Below are the code and all the weights of a small trained network. Each question names an input and a class and asks about switching units off, where a switched-off unit gives its printed mean instead of its output.

import numpy as np


def w(rows, s, z=0):
    codes = np.array(rows[::2]) - 128.0
    scale = np.full(codes.shape[1], s)
    scale[-1] = z or s
    return codes * scale


def norm(h):
    return h / np.sqrt((h * h).mean(-1, keepdims=True) + 1e-5)


def f(y):
    return y / 2 * (1 + np.tanh(0.7978845608 * (y + 0.044715 * y**3)))


def log_softmax(a):
    a = a - a.max(-1, keepdims=True)
    return a - np.log(np.exp(a).sum(-1, keepdims=True))


def net(x, mask):
    res = np.array(x, float).reshape(1, 6) / 4 @ E
    u = 0
    for l in range(2):
        y = f(norm(res) @ A[l][:, :-1].T + A[l][:, -1])
        res = res + np.where(mask[u : u + 7], y, B[l][:, -1]) @ B[l][:, :-1]
        u += 7
    return log_softmax(norm(res)[-1] @ U[:, :-1].T + U[:, -1])


A, B = {}, {}
E = w([
[148,70,130,254,158,5,80,182,88,64],'x0',
[97,127,66,149,142,115,172,112,82,168],'x1',
[151,84,119,140,145,126,153,65,60,125],'x2',
[206,175,59,179,23,177,84,74,117,216],'x3',
[143,71,98,53,99,140,111,72,142,151],'x4',
[29,90,83,207,158,147,120,41,90,120],'x5',
],0.0076)
A[0] = w([
[108,177,206,28,132,201,113,163,197,139,128],'0.n1',
[159,112,136,115,113,115,94,118,134,106,114],'0.n2',
[106,133,107,166,101,90,139,112,100,150,92],'0.n3',
[37,48,85,58,178,157,163,62,114,102,6],'0.n4',
[127,175,162,41,117,163,149,159,196,91,46],'0.n5',
[92,169,124,29,124,155,121,88,147,146,111],'0.n6',
[196,162,67,104,18,197,139,73,144,246,90],'0.n7',
],0.011,0.0023)
B[0] = w([
[86,254,69,74,93,96,116,191,167,18,213],'0.n1',
[82,252,105,169,189,126,181,117,127,150,138],'0.n2',
[189,181,221,66,180,102,123,122,134,73,150],'0.n3',
[44,84,149,79,157,107,146,94,92,153,200],'0.n4',
[83,232,175,109,143,145,104,213,184,32,186],'0.n5',
[160,68,126,205,94,67,123,209,185,108,190],'0.n6',
[237,110,100,118,179,225,25,7,26,227,253],'0.n7',
],0.0096,0.014)
A[1] = w([
[152,144,146,231,161,73,148,124,142,149,149],'1.n1',
[5,19,152,88,146,144,181,95,140,159,5],'1.n2',
[116,148,119,162,118,184,79,116,144,76,75],'1.n3',
[204,113,71,156,91,205,109,106,144,225,94],'1.n4',
[30,52,169,96,134,137,203,58,139,145,130],'1.n5',
[196,105,142,254,108,73,155,163,121,141,115],'1.n6',
[116,119,134,121,111,118,154,174,110,113,192],'1.n7',
],0.012,0.0022)
B[1] = w([
[156,22,122,93,62,148,95,128,184,145,181],'1.n1',
[72,82,93,140,214,44,173,109,67,149,210],'1.n2',
[138,96,200,73,114,97,227,109,156,162,166],'1.n3',
[194,124,207,119,185,207,98,47,73,180,253],'1.n4',
[48,140,56,179,168,49,135,175,106,195,203],'1.n5',
[169,111,112,194,16,177,204,156,145,124,185],'1.n6',
[119,184,112,126,57,150,131,11,154,118,153],'1.n7',
],0.012,0.011)
U = w([
[171,37,124,206,15,136,162,139,184,127,16],'0',
[26,87,84,157,183,53,153,113,107,156,143],'1',
[202,143,143,123,157,202,66,46,93,202,254],'2',
[88,244,151,82,116,130,117,180,219,48,51],'3',
],0.011,0.0017)

Each question gives the input, the list of numbers given to net, and the class t.
The units are the neurons (one row each of A and B). Each row of codes is followed by its name. A weight is (code - 128) times the scale printed after its matrix; where a second scale follows, it is the last column's (A, B and U).
mask holds one flag per neuron, layer by layer. A switched-off neuron (its flag False) gives its mean, the last column of its row in B, instead of its output. The means were averaged over made-up inputs and are rounded, as every weight is.
A unit's drop is (log p(t) with every unit on - log p(t) with that unit switched off) / (log p(t) with every unit on - log p(t) with every unit switched off).
The circuit of an input: a set's keep is (log p(t) with only the set's units on - log p(t) with every unit switched off) / (log p(t) with every unit on - log p(t) with every unit switched off). Starting from the 12 units with the biggest drops (on a tie, the unit counted first), units are removed one at a time, each time the one whose removal leaves the highest keep (on an exact tie, the one counted first), for as long as the keep stays at least 0.8.
circuit, biggest first: the units of the circuit, biggest drop first
top k neurons: the k neurons with the biggest drops, biggest first
k most important neurons of layer l: the k neurons of layer l with the biggest drops, biggest first
drop when u is switched off: that unit's drop, to one decimal
input [5,-8,-4,1,7,1], class 0: circuit, biggest first	[0.n7, 0.n1]
input [5,7,8,4,3,8], class 1: circuit, biggest first	[0.n7]
input [-6,8,3,-1,-8,0], class 1: 3 most important neurons of layer 0	[0.n7, 0.n4, 0.n1]
input [-2,1,2,0,3,-7], class 3: top 2 neurons	[0.n1, 0.n5]
input [0,1,3,0,-8,-1], class 0: top 3 neurons	[0.n7, 0.n1, 0.n4]
input [8,3,3,-4,-1,1], class 0: 2 most important neurons of layer 0	[0.n4, 0.n7]
input [3,-8,-4,-2,-7,4], class 0: top 2 neurons	[0.n7, 0.n1]
input [-5,-6,-7,5,-1,-6], class 3: 2 most important neurons of layer 0	[0.n1, 0.n5]
input [2,2,1,-5,-7,-6], class 3: top 2 neurons	[0.n6, 0.n7]
input [8,-7,6,-6,8,0], class 1: top 2 neurons	[0.n7, 0.n6]
input [8,7,6,-1,8,-5], class 0: top 2 neurons	[0.n7, 0.n4]
input [-2,1,4,-2,-5,-2], class 3: drop when 0.n7 is switched off	0.3
input [7,-2,8,3,-1,3], class 0: drop when 0.n7 is switched off	0.8
input [-7,-2,4,-7,-7,3], class 3: circuit, biggest first	[0.n1]
input [-5,-4,8,-6,7,0], class 1: drop when 0.n4 is switched off	1.6
input [4,0,-6,0,-5,-1], class 0: 2 most important neurons of layer 0	[0.n7, 0.n1]
